In the rows, 128 means zero.
[185 106 152  78  94 179  92 138 122 154 128  85 154 130  95 102 115 133
 160 132 121 109 110 153 165 135 111 155 119 105  78 145  92 137 146 125
  96  91 170 162 148 209 115] -> mido
[167 108 117  99 132 141 142 125 128 140 134 120 117 126 102 103 158 133
 137 152 131 144 122 176 140 142 120 144 124 117  92 131 121 148 141 163
  92 125 130 140 117 143  92] -> gaki
[191 129 147 133  80 175 110 141 118 135 153 113 106 108 116 123  92 118
 156 165  96 127 103 125 167 127 110 157 132 136 100 139 118 153  91 169
 152 144 143 134 123 167 129] -> kesa
[ 63 139 119 111 163  92 145 119 153 128 139 163 120 108 131 138  77 113
  93 119 112 147 140 106  80 133 120  99 151 144 135 117 160 136 117  61
 139 129 104 130 119 146 126] -> fide
[117 103 104 170 119 137 173 129 128 116 105 147 165 140 142 155 181 128
 144 148 139 118 143 148 128 122 127 145 100 143 166 120 117 107 135 152
 143 138 122 109 132  38 128] -> gafez
[106 145 138 156 122 120 138 129  90 126 133  93 165 139 164 130 224 152
 116 114 156 140 137 146 147 123 154 110 159 127 186 110 138  74 123 143
  72 136 108 145 105 109 104] -> posig
[ 27 146  97 133 189  87 148  97 174 139 124 209  73  91  83 128 107  99
  59 145 120 152 128 158  18 176 121 107 151 117  80 105 202 144 105  64
 154 110  97 130 107 159 141] -> posig
[174  91  97 147  67 179 154 143 155 126 128 117 156 141 116 142  92 121
 129 196 100  97 128 170 136 191 143 180  89 123  48 108 163 138  80 151
 167 101 158 127 154 160 118] -> dab
[135  52 123 143 145 170 118 188 147 146 170 193 171  94  67 124 128  94
 172 174 102 145 106 148 152 121 118 203 123 144  77 188  97 164  65 131
 154 133 138 134 174 212 113] -> donal
[174 143  94 113  62 176 165 100 144 128 100  76 113 138  94 121 118 163
  84 176 105 108 126 167 120 193 128 145  97 124  90  74 174 137 124 138
 118  74 172 140 124 147 113] -> kesa
[156 117 112 129 103 156 146 111 127 133 111 114 142 118 106 115 174 147
 120 148 126 129 130 172 123 152 134 153 122 127 123 113 125 118 144 143
 106 109 146 136 121 126 108] -> fide
[103 144 106 128 166  99 121 122 100 135 134 105 145 105 128 132 221 130
 108  95 134 197 129 116  87 117 114 102 183 166 205 139 129  77 145 142
 113 160  96 122 125  91 157] -> gaki
[113  77 135 173 112 168 145 151 115 144  98 195 147 147  97 140 221 120
 155 163 148  60 117 196 142 129 120 192  99 119 119 144 117  95 104 163
 128 127 151 136 149  73  89] -> dab
[103 114 124 138 108 154 151 121 138 129  74 151 137 137 108 136 118 147
 122 148 135  79 136 150  97 132 114 136  88 131 103 120 160 106 139  98
 149  85 165 123 159  96 116] -> Les
[146 107  88 186  68 187 179 122 130 114  89 110 179 118 134 160 152 170
 114 179 130  74 158 158 135 158 145 153  53 146 131 109 182 110 122 141
 150  72 179 109 140  89 101] -> gafez
[186 160 175 118  74 133 118 152  97 113 171  97  97 148 200 134  50 100
 179 142 111 123 115  69 203 104 150 115 151 120 149 117  86 150  72 182
 144 195  97 126  88 144 140] -> Timo
[178 167 173 111  31 150 146 121 110 116 148  58 121 202 206 115  54 164
 127 158 132  69 139 123 197 142 168 116 109  69 112  53 125 116 107 145
  95 116 131 156  60 139  87] -> Les
[100 108 125 155 136 138 127 125 111 129  98 130 167 114 127 137 211 143
 119 109 150 122 137 146 112 118 127 122 127 146 166 141 136  91 149 126
  89 113 151 127 155 102 130] -> dab
[163 130 113  77 100 149 124 116 151 125  85  79 155 127 144 125  85 119
 146 115 123 132 124 104 108 144 138 104 119 132 111 118 102 136 167 129
 122 116 167 125 175 139 182] -> Timo
[128 108 132 171  63 165 160 138 139 105  87 148 144 147 179 168  52 149
 169 167 129  37 151 104 167 105 123 142  42 127 149 125 112 146 125 120
 171 119 162 106 142  65 108] -> bonok
[218 131 130 113  16 200 147 120 129 119  79  69 151 156 132 136 111 157
 156 146 115  59 144 145 177 153 120 161  49 109 112 105 100 115 132 167
 135  81 189 126 159 107 118] -> Les
[210  92  98 103  95 179 139 119 125 139  97  74 158 119  73 104 215 151
 133 140 130 156 120 197 134 150 102 157 111 143 111 138 119 120 172 172
  88  87 179 139 159 123 117] -> kesa
[101  75 132 109 187 135 120 144 142 142 106 202 113 100  67 115 157  79
 152 134 128 152  94 159  79 111  95 160 137 142  95 174 109 154 150 135
 133 142 137 127 180 121 139] -> gafez
[140 104 102 104 161 139 110 132 144 153 153 125 135  94  48  99 151 116
  99 151 103 161 107 188  80 179 121 158 159 122  56 134 148 133 117 109
 118  88 136 154 137 232 122] -> mido
[137  92  89 136 129 173 131 123 144 159 107 155 143 104  39 114 182 128
 121 169 132 112 112 213  98 182 112 195 103 116  58 143 134 131 117 141
 133  88 159 140 154 181 112] -> gaki
[ 99  83 135 135 141 122 148 167 168 117 120 207 133 119 130 151  36 102
 172 160 121  95 127 102 120  99 125 133 104 148  93 150 118 172  94  97
 187 144 136 101 164 117 122] -> Timo
[121 104 146 164 122 170 105 156  86 167 164 165 167 106  56 124 234 134
 137 156 120 137 101 194 167 124  93 200 154 144 157 160 106  81  65 152
 115 130 115 164 109 184  77] -> vosam
[147  99  82  98 144 120 145 137 159 114 125 105 135 117  92 117 110 126
 106 148 102 170 130 143  75 157 137 123 131 170  88 118 185 154 140 114
 153  93 153 112 166 152 127] -> donal
[128  96 104 148 136 133 155 121 126 125  81 156 134 143  95 123 243  95
 141 129 150 117 117 205  88 152 125 160 137 131 121 128 119 103 156 197
 121 147 129 123 165  40 141] -> dab
[113 131 104 138 123 135 144 113 141 125  83 112 140 127 151 139 127 115
 126 125 134 127 129 129  79 154 134 116 123 124 103 118 133 105 153 132
 150 122 138 118 169  91 178] -> Les
[109 118 187 149 102 149 123 153 117 130 139 188 107 174 131 122 100 109
 158 174 138  42 105 162 177 118 133 176 116  81 100 110  90 133  78 146
 114 150 115 157  99 146  79] -> bonok
[143 157  81 143 120 106 153  93 102 114 144  35 135 141 136 106 218 162
  57 130 138 185 148 182  93 185 179  91 171 140 138  68 200  78 136 158
  86 105 107 139  92 137 118] -> Les
[143 116 125 128 104 141 155 127 141 120 117 130 111 134 151 138  82 131
 144 151 122 105 132 124 138 117 113 120 100 126 113 119 127 153 136 130
 147 120 146 118 121  99 116] -> kesa
[250 139 117  90  73 150 120 124 105 131 155  33 118 156 119  89 190 128
 153 123 119 152 126 179 187 168 149 146 148 112 124 113  90 142 146 237
  90 148 119 151 119 141 110] -> mido
[128 138 124 165  96 155 133 130 113 130 120 121 156 115 137 156 156 140
 134 135 121 119 129 125 131 127 120 135 131 152 168 126 140  92 106 146
 160 134 129 122 132  90 136] -> vosam
[ 56 169 155 153  96 119 139 103 127 124  95 151 123 176 177 156 117 128
 112 112 144  51 141 109 127 127 134 103 116  89 175  81 125  88 121 103
 120 138 116 142 103  63 144] -> dab
[135 112 139  79 141 121 104 124 147 122  95 123 114 126 121 112  77 111
 147 115 124 133 117  99 103 118 126  94 143 140 102 131 109 157 179 113
 113 129 155 122 171 134 168] -> fepap
[147 133 125 142 104 132 152 134  99 123 154  93 143 140 156 120 175 141
 117 143 148 122 136 174 156 159 167 126 144 112 133  98 150 106  97 163
  96 120 117 144  90 151  93] -> Timo
[141 130 136 125  95 131 118 129 120 116  89  85 142 159 187 142 125 106
 173 101 140 111 114  82 139 105 128 102 133 119 153 112  66 117 160 153
 131 154 141 123 159  67 193] -> kesa
[ 89 126 132 137 140  94 140 119 134 121 113 156 105 158 141 131 132 109
 123 134 138 102 124 150  95 139 140 113 143 114 119  89 149 118 130 135
 131 144 111 127 124  85 122] -> dab
[158 101 130 155 109 203 111 143 129 140 105 172 136  84  79 137 146 107
 164 163 108 123 113 139 142 116  82 188  93 155 118 187  95 143 115 158
 145 139 156 118 169 137 144] -> bonok
[136  94  76 161 101 150 171 142 146 130 138 152 161 111  86 144 153 132
 107 174 101 138 142 186 118 178 119 180 101 153 115 130 169 131  77 130
 172  98 135 125 140 147  92] -> fide
[ 87 109 101 129 185  89 129 123 144 113 112 125 145  94 156 136 144 106
 120  83 134 193 145  83  72 102 131  70 159 176 154 157 138 140 177 120
 113 157 120 102 176  89 171] -> dab
[171 103 102 109 141 115 115 140 120 123 158  71 163 101 131 105 177 127
 135 110 119 212 127 131 134 130 151 113 181 164 132 136 118 143 146 162
  85 140 122 128 148 174 127] -> fide
[144 124 124 140 132 144 124 138 125 138 151 132 106  95 117 133 105 119
 135 154  98 163 116 120 127 129  97 135 144 154 110 146 158 143 102 143
 165 140 123 121 129 150 126] -> kesa
[118 163 158 119 110 131 114  91  90 126  77  65 146 149 173 129 179 166
 113  90 168  96 139 131 136 121 155  89 131 115 191  97 124  73 194 134
  59 109 143 145 123  85 132] -> gafez
[116 164 115 109 127 119 126  92 115 138 116  88 119 111 119 129 124 159
  88 116 131 142 142 132  91 142 109  94 139 143 149 104 177  95 151 105
 129 105 129 134 106 139 127] -> gaki
[156 147 111 112  97 108 153 102 128 105 130  70 112 164 114 110 127 134
  75 148 126 128 135 173 104 184 169 111 157 115  99  53 184 108 123 141
 113 107 126 142  93 143 114] -> fepap
[107 132 105 183 110 175 149 118 136 142 113 166 137  95  74 145 127 155
  95 173 113 104 140 167  97 149 102 163  97 155 107 132 188  92  89 101
 187  91 151 125 131 136 117] -> Les
[ 97 104 120 178 135 134 171 143 144 124 113 212 130 117 146 165 125 113
 157 165 132  92 135 139 132 127 126 149  90 132 131 143 112 136  82 132
 176 143 119 104 134  72 130] -> Timo
[174 123 115 107 118 152 114 129 123 143 147 106 113  99  74 103 164 114
 138 138 104 175 105 154 121 140 114 146 152 153 108 142 119 148 121 170
 118 143 135 140 139 167 135] -> donal
[151 167 150 126  68 165 128 107 104 131 134  89 118 143 132 130  99 148
 110 149 120  92 125 131 149 140 136 136 120 112 135  88 150  97 112 138
 124 117 134 146  85 141 123] -> gafez
[222 100  92 105  77 181 148 123 127 130 128  48 163 130  94 106 185 171
 134 154 114 156 131 195 152 165 129 155 120 143 110 114 133 132 153 190
  98  94 158 136 134 138  86] -> vosam
[ 85 117  83 156 123 133 159 114 129 134 117 143 168 117  64 145 195 147
  69 149 120 126 138 193  83 170 124 159 124 148 155 108 177  80 100 100
 129  77 127 140 129 139 116] -> gafez
[173  79 140 136  63 213 119 166 131 150 109 142 164 139 107 136 120 126
 181 171 121  65 107 153 181 129  99 193  65 108  80 152  94 129 102 140
 149  93 194 141 173 154 113] -> kesa
[110 159  95 110 178  71 123 103 115 122 165  74 125 107 109 114 175 124
  72  98 109 246 123 131  62 147 137  84 233 177 174 102 181 103 135 136
 117 151  69 129 107 151 149] -> vosam
[ 66 150 129 100 169  88 106  94 134 129  92 119 128 125 128 125 128 107
 106  70 147 146 121 103  63 123 128  73 178 122 157 114 111 102 180  87
 104 135 126 137 148 122 200] -> fepap
[163 112  95 184  53 158 182 150 104 123 146 123 168 161 123 143 205 126
 130 178 124  93 143 194 177 163 144 186  99 117 146 106 124  87  52 192
 144 128 117 141 108 109  81] -> Les
[109 114 123 161 102 159 134 127 120 143  84 161 150 120  96 141 189 135
 130 140 135  80 127 161 134 132 102 163  97 131 150 138 109 104 125 126
 125  99 158 137 151 111 121] -> kesa
[114 138  97 143 135 111 140 116 119 129 123 112 151 112 128 147 155 137
 118 123 126 161 139 119  91 125 114 108 145 167 171 126 156  94 128 125
 153 145 110 116 131  92 144] -> gaki
[154  88 106 132 104 147 129 155 117 138 174 103 205 136  80 124 159 124
 123 156 115 150 122 178 154 159 133 173 152 135 116 125 140  95  74 123
 126 105 135 154 131 217 110] -> fepap
[ 99 138 117 135 128 133 163  95 131 126  74 131 140 132 124 141 160 164
 109 125 149 100 142 157 100 142 127 117 110 128 151 101 141  92 153 110
 119  94 145 125 123  77 130] -> Timo
[118  90 152 180 115 141 112 169  95 115 113 149 166 135 189 152 191  98
 194 129 149 101 124 111 179  88 134 141 114 139 178 168  55 119 120 173
 111 172 123 119 163  78 138] -> bonok
[ 82 127 132 125 128 135 127  98 139 134  56 136 155 133  94 134 155 166
  91 113 143  74 139 156  68 139 113 125 114 129 134 103 155  74 173  74
 103  69 169 131 152  99 128] -> dab
[105 158 161  76 184  83  86 103 129 127 121 101  85 118 165  97 109 112
 124  68 155 172 118  79 104  99 150  46 199 112 128 124 104 151 197 130
  59 162  93 135 119 124 166] -> vosam
[159 117 130 136  89 147 147 133 122 126 139 111 149 139 138 131 130 157
 149 159 127 113 140 147 179 126 135 145 103 125 135 121 124 127 115 140
 125 115 132 131 104 126  88] -> posig
[145 142 193 141  85 163 111 144 126 133 146 160 109 135 162 126   7 132
 159 172 131  42 123 114 191 126 157 138  93  91  81 124 110 166  65 122
 122 130 134 142  99 214  98] -> Timo
[110 124  96 164 142 139 145 136 132 129 132 150 129  97 120 148 162 111
 140 136 114 164 131 127 101 126 105 127 140 168 144 154 152 124 110 151
 178 158 109 109 139  87 151] -> posig
[182 145 101  78 125  95 148 111 127 122 164  30 137 133 137 104 141 164
  96 126 118 190 135 178 122 184 153  96 184 138 125  76 168 127 136 148
  87 107 110 145  95 172  99] -> Timo
[132 134 126 116 142 113 137 115 122 132 150 100 131 138 125 112 161 138
 114 134 124 165 122 167 126 149 133 124 170 115 129  98 131 119 133 152
  93 131  92 145  91 144  96] -> vosam
[186 118  81  97 114 138 132 128 149 120 146  84 123 115  85 112 138 110
 112 143  97 182 127 164 114 172 119 137 146 147 100 121 139 155 125 171
 116 128 121 130 145 167 133] -> bonok
[118 132 112 139 117 103 165 125 147 105 108 124 139 144 197 159  92 125
 136 137 133 123 155  86 115 123 143  92 101 140 142 109 133 131 136 121
 152 150 115  99 132  46 145] -> gaki
[ 42 110 128 167 171  92 132 137 129 123  90 197 159 107 170 170 154  95
 161  83 144 137 139  85  94  82 101 107 137 165 206 171  84 115 145  99
 162 165 104 100 171  45 176] -> fide
[ 58  82 145 156 193 113 136 176 130 136 131 236 128 128 115 136 175  82
 168 140 139 135 105 143 106  95 117 160 149 139 129 172 110 126  97 126
 150 176  98 123 163  90 118] -> posig
[197 117 127 142  65 145 150 143  95 117 124  74 142 184 143 123 208 140
 146 149 142 109 120 175 182 138 151 153 126 125 140  94 124  90 121 206
 121 133 140 138 122  63  98] -> kesa
[108  69 142 106 160 124 106 170 164 125 143 187 115 102 100 123  27 104
 152 158  98 137 108  88 110  92 109 127 121 159  68 158 138 186 109  65
 166 117 158 118 178 181 126] -> kesa
[105 103 120 125 144 147 131 104 155 138  76 164 120  86  85 124 118 139
 118 135 138 118 128 142  76 120  93 122 104 134  96 146 140 145 177  84
 123  83 167 116 153 118 143] -> kesa
[175 101 124 159  77 198 135 151 125 142 148 160 126  95  87 130 112 108
 151 196  96 113 106 162 153 147 108 193 102 146  74 153 131 153  63 162
 174 133 151 133 125 179 107] -> fide
[194  84 147 115  67 190 105 170 124 137 136 118 177 147 132 122 107 101
 192 145 116 102 110 118 191 114 126 182 103 118 103 157  63 142 110 166
 120 144 167 139 171 166 138] -> dab
[174 130 133  93  94 159 121 146 134 122 147  79 155 120 153 145  12 160
 148 137  88 145 142  72 153 120 115 106 114 164 138 133 157 140 104  96
 162 107 149 115 146 186 131] -> Timo
[115  96  95 173 124 121 140 159 138 110 135 173 142 120 140 164 146  89
 157 144 112 136 138 111 133 122 124 149 112 165 168 154 100 140  86 150
 179 168 109 102 167  81 153] -> bonok
[164 103 133 115 130 124 127 136 104 132 148 102 159 137 121 115 195 122
 160 124 132 167 115 161 155 115 119 146 154 136 168 134  73 121 141 177
  85 155 106 141 119 121 117] -> gafez
[ 86 129 109 120 152 111 143 113 160 124 126 146 110 119  81 123  92 140
  70 159 113 117 134 152  58 168 143 117 129 124  75  88 215 131 121  64
 151  74 138 127 121 163 104] -> mido
[217 117 119  94  73 211 121 126 141 141 120 101 124  87  74 113  65 152
 140 166  88 121 126 130 154 142 103 169  81 140  76 150 152 167 131 136
 151  75 196 128 148 196 119] -> donal
[ 50 129 115 142 159  98 122 119 127 125 113 151 163 124 114 142 177 126
 106  90 139 137 141 128  92 112 107 113 155 142 200 129 120  88 142  87
 111 125 106 136 140 107 150] -> bonok
[166 103 126 109 107 145 132 136 116 133 137 102 162 136 126 114 171 138
 156 123 132 154 128 152 164 113 124 142 138 138 155 136  85 120 148 154
  96 139 129 138 127 122 110] -> fide
[121 146 155 142  93 130 130 128  96 124 143  86 145 157 171 125 165 150
 121 120 155 102 131 145 168 124 158 109 147 103 159  96 127  98 122 155
  83 129 114 150  84 122  86] -> vosam
[176 146 143  94  87 125 117 145 129 119 165  79 114 142 175 127  40 128
 153 127 103 137 137  85 178 119 135 107 133 123 130 120 113 159 108 138
 138 143 116 131 108 170 116] -> posig
[113 153 111  77 121 123 124  95 169 121  80  74 126 104 147 145   7 147
  90 112 111 112 146  73  60 157 121  64 106 121  93  91 177 140 174  35
 149  57 174 117 158 162 174] -> mido
[151 117 127 137 106 152 151 116 120 137 101 135 128 145 123 123 188 138
 153 147 155  99 125 170 149 133 128 153 105  99 125 122  88 125 140 180
  98 139 129 133 116  79 113] -> gaki
[115  84 125 168 126 157 161 165 150 129 141 201 135 121 126 149 100 124
 166 185 118 105 133 138 156 114 121 165  90 136  99 157 126 156  78 126
 169 141 123 115 134 112  96] -> posig
[ 58 109 121 202 171  90 153 150 122 111 134 200 110 115 192 162 173  84
 155 127 145 134 138 108 114 111 149 110 138 148 162 151 125 135 101 160
 175 193  79  95 135  33 136] -> fide
[161 107 152  93  62 165  99 158 151 130 129 118 169 120 140 139  16 143
 176 135  99 103 145  64 183  97 101 133  76 146 139 151  87 167 116  72
 149 105 174 128 159 189 122] -> posig
[150 116 187 105 102 155 112 151 125 134 148 170 102 141 148 115  35 110
 189 152 121  76 111  98 193  84 127 148 101  92 105 140  69 182 105 129
 117 144 138 140 111 178 106] -> donal
